Here is a tiny trained network, its code and every weight. The questions are about switching its units off for an input and a target symbol, where a switched-off unit gives its printed mean instead of its output.

import numpy as np


def w(rows, s, z=0):
    codes = np.array(rows[::2]) - 128.0
    scale = np.full(codes.shape[1], s)
    scale[-1] = z or s
    return codes * scale


def f(y):
    return np.maximum(y, 0)


def softmax(a):
    e = np.exp(a - a.max(-1, keepdims=True))
    return e / e.sum(-1, keepdims=True)


def log_softmax(a):
    a = a - a.max(-1, keepdims=True)
    return a - np.log(np.exp(a).sum(-1, keepdims=True))


def net(x, mask):
    ids = ['αγεζλμξπτφψω'.index(c) for c in x.split()]
    T = len(ids)
    res = E[ids] + P[:T]
    u = 0
    for l in range(2):
        r = res
        for j in range(3):
            rows = slice(3 * j, 3 * j + 3)
            q, k, v = (r @ M[l][rows].T for M in (Q, K, V))
            z = softmax(np.where(np.tri(T) > 0, q @ k.T / 3**0.5, -1e9)) @ v
            o = O[l][rows]
            res = res + np.where(mask[u + j], z, o[:, -1]) @ o[:, :-1]
        u += 3
        y = f(res @ A[l][:, :-1].T + A[l][:, -1])
        res = res + np.where(mask[u : u + 4], y, B[l][:, -1]) @ B[l][:, :-1]
        u += 4
    return log_softmax(res[-1] @ U[:, :-1].T + U[:, -1])


Q, K, V, O, A, B = {}, {}, {}, {}, {}, {}
E = w([
[153,250,121],'α',
[38,96,154],'γ',
[174,186,157],'ε',
[130,109,18],'ζ',
[209,114,27],'λ',
[183,174,140],'μ',
[158,179,184],'ξ',
[94,90,157],'π',
[184,172,140],'τ',
[236,86,179],'φ',
[103,141,111],'ψ',
[122,80,155],'ω',
],0.02)
P = w([
[255,35,112],'0',
[201,69,126],'1',
[169,92,132],'2',
[146,108,134],'3',
[128,120,134],'4',
[112,130,135],'5',
[98,138,135],'6',
[88,149,137],'7',
[77,156,135],'8',
[66,167,133],'9',
[59,176,134],'10',
[52,185,134],'11',
[43,189,135],'12',
[38,194,136],'13',
],0.0069)
Q[0] = w([
[73,141,69],'L0H0',
[82,62,202],'L0H0',
[148,225,147],'L0H0',
[130,110,10],'L0H1',
[83,163,117],'L0H1',
[86,132,58],'L0H1',
[169,130,192],'L0H2',
[147,89,156],'L0H2',
[128,114,146],'L0H2',
],0.013)
K[0] = w([
[76,145,115],'L0H0',
[50,5,254],'L0H0',
[208,252,187],'L0H0',
[124,190,135],'L0H1',
[124,67,141],'L0H1',
[122,140,34],'L0H1',
[146,64,192],'L0H2',
[161,83,123],'L0H2',
[50,62,237],'L0H2',
],0.0083)
V[0] = w([
[109,154,135],'L0H0',
[109,150,10],'L0H0',
[183,82,134],'L0H0',
[125,173,168],'L0H1',
[127,114,151],'L0H1',
[101,153,99],'L0H1',
[101,205,189],'L0H2',
[152,162,103],'L0H2',
[136,101,155],'L0H2',
],0.012)
O[0] = w([
[218,80,162,146],'L0H0',
[137,78,70,238],'L0H0',
[10,170,106,123],'L0H0',
[224,111,127,119],'L0H1',
[103,166,122,104],'L0H1',
[150,94,99,91],'L0H1',
[8,142,118,118],'L0H2',
[2,90,138,254],'L0H2',
[236,99,160,92],'L0H2',
],0.0043,0.0038)
A[0] = w([
[6,70,140,167],'L0N0',
[92,174,142,254],'L0N1',
[96,209,99,233],'L0N2',
[50,115,74,227],'L0N3',
],0.013,0.0068)
B[0] = w([
[213,76,107,196],'L0N0',
[112,126,181,235],'L0N1',
[149,38,133,255],'L0N2',
[83,253,127,229],'L0N3',
],0.014,0.01)
Q[1] = w([
[156,171,174],'L1H0',
[119,146,209],'L1H0',
[204,56,58],'L1H0',
[95,60,124],'L1H1',
[242,90,104],'L1H1',
[141,75,180],'L1H1',
[249,164,123],'L1H2',
[32,105,106],'L1H2',
[209,61,169],'L1H2',
],0.013)
K[1] = w([
[154,38,138],'L1H0',
[115,87,201],'L1H0',
[229,194,147],'L1H0',
[63,82,215],'L1H1',
[235,69,91],'L1H1',
[88,57,187],'L1H1',
[213,152,53],'L1H2',
[32,6,170],'L1H2',
[183,124,141],'L1H2',
],0.012)
V[1] = w([
[187,197,137],'L1H0',
[155,111,118],'L1H0',
[108,146,162],'L1H0',
[248,171,77],'L1H1',
[104,184,171],'L1H1',
[93,80,139],'L1H1',
[97,94,118],'L1H2',
[119,165,152],'L1H2',
[103,80,101],'L1H2',
],0.012)
O[1] = w([
[57,67,11,211],'L1H0',
[192,181,161,151],'L1H0',
[180,195,118,138],'L1H0',
[3,61,124,255],'L1H1',
[162,139,114,134],'L1H1',
[225,231,127,82],'L1H1',
[154,248,63,53],'L1H2',
[142,148,148,133],'L1H2',
[184,132,189,72],'L1H2',
],0.0035,0.0045)
A[1] = w([
[89,252,182,135],'L1N0',
[209,73,101,117],'L1N1',
[88,195,126,8],'L1N2',
[122,122,201,104],'L1N3',
],0.017,0.012)
B[1] = w([
[20,131,114,186],'L1N0',
[136,78,100,207],'L1N1',
[254,169,122,146],'L1N2',
[181,180,105,254],'L1N3',
],0.026,0.0082)
U = w([
[130,142,129,108],'α',
[188,7,116,125],'γ',
[212,172,175,145],'ε',
[149,191,73,71],'ζ',
[85,89,76,160],'λ',
[128,144,133,109],'μ',
[158,234,200,137],'ξ',
[129,144,133,105],'π',
[131,144,136,113],'τ',
[86,191,171,151],'φ',
[46,62,246,253],'ψ',
[135,146,131,108],'ω',
],0.013,0.017)

Each question gives the input, a string of symbols that net reads in full, and the target symbol t.
The units are the heads (3 rows each of Q, K, V and O) and the neurons (one row each of A and B). Each row of codes is followed by its name. A weight is (code - 128) times the scale printed after its matrix; where a second scale follows, it is the last column's (O, A, B and U).
mask holds one flag per unit, layer by layer, with each layer's heads first. A switched-off unit (its flag False) gives its mean, the last column of its rows in O or B, instead of its output. The means were averaged over made-up inputs and are rounded, as every weight is.
A unit's drop is (log p(t) with every unit on - log p(t) with that unit switched off) / (log p(t) with every unit on - log p(t) with every unit switched off).
The circuit of an input: a set's keep is (log p(t) with only the set's units on - log p(t) with every unit switched off) / (log p(t) with every unit on - log p(t) with every unit switched off). Starting from the 12 units with the biggest drops (on a tie, the unit counted first), units are removed one at a time, each time the one whose removal leaves the highest keep (on an exact tie, the one counted first), for as long as the keep stays at least 0.8.
circuit, biggest first: the units of the circuit, biggest drop first
most important unit: the unit with the biggest drop
k most important neurons: the k neurons with the biggest drops, biggest first
k most important neurons of layer l: the k neurons of layer l with the biggest drops, biggest first
heads that matter: for each layer, one digit per head in row order, 1 if its drop is at least 0.15 and else 0, layers parted by /
input ψ ε τ τ λ φ ζ λ ξ ψ φ α, target γ: most important unit	L0H0
input ζ φ α φ φ, target ξ: circuit, biggest first	(L0H0 L0N2)
input λ φ α ψ φ π ζ ζ α λ φ α α, target φ: circuit, biggest first	(L1N0 L1N2)
input γ α ζ π α ζ α λ γ α λ τ π, target ε: 4 most important neurons	(L0N0 L0N3 L0N2 L0N1)
input φ α φ α, target ε: 2 most important neurons	(L0N2 L0N0)
input α φ γ ζ α φ α ξ α λ τ α ω, target γ: 2 most important neurons	(L0N0 L1N1)
input ζ α α γ ω ω ε, target ε: 4 most important neurons	(L0N3 L0N0 L1N3 L1N0)
input π λ τ λ α φ π φ ω α, target ε: 3 most important neurons of layer 0	(L0N2 L0N3 L0N0)
input τ α φ π, target γ: 4 most important neurons	(L0N0 L0N3 L1N1 L1N0)
input μ π λ, target λ: 3 most important neurons	(L1N3 L0N2 L0N1)
input α ζ φ λ γ ψ, target ψ: 3 most important neurons	(L0N3 L1N3 L0N1)
input ε φ τ λ ξ, target ξ: 2 most important neurons	(L0N3 L1N3)
input α τ α φ α α τ ψ λ α, target φ: 4 most important neurons	(L0N0 L1N0 L1N3 L0N1)
input φ τ ε λ γ π α ξ φ π α γ, target γ: circuit, biggest first	(L0N0)
input λ ψ λ, target λ: heads that matter	101 / 010
input ψ α π ψ α ξ ψ μ φ λ ξ α π, target ε: 3 most important neurons of layer 0	(L0N0 L0N3 L0N1)
input α φ α α ξ, target ξ: 4 most important neurons	(L0N3 L1N3 L0N0 L0N2)
input φ π ω, target ε: heads that matter	111 / 000
input λ γ λ α α α λ ε ω, target γ: heads that matter	100 / 000
input α α φ τ ζ, target ζ: 3 most important neurons	(L0N3 L1N2 L0N2)
input φ φ ε γ λ ζ, target ζ: most important neuron of layer 0	(L0N3)
input π λ φ α λ π τ φ, target ε: 4 most important neurons	(L0N3 L0N2 L0N0 L0N1)
input μ τ φ ξ φ, target ε: heads that matter	111 / 000
input ε α α γ α π, target γ: 3 most important neurons	(L0N0 L0N3 L1N1)
input α ξ α α τ α α γ ψ α φ γ τ ε, target ε: 4 most important neurons	(L0N3 L0N0 L0N2 L1N3)
input ω ζ μ λ α, target γ: circuit, biggest first	(L0N2 L0N3)
input α ψ ξ φ λ φ α λ α φ, target ξ: 2 most important neurons of layer 1	(L1N3 L1N0)
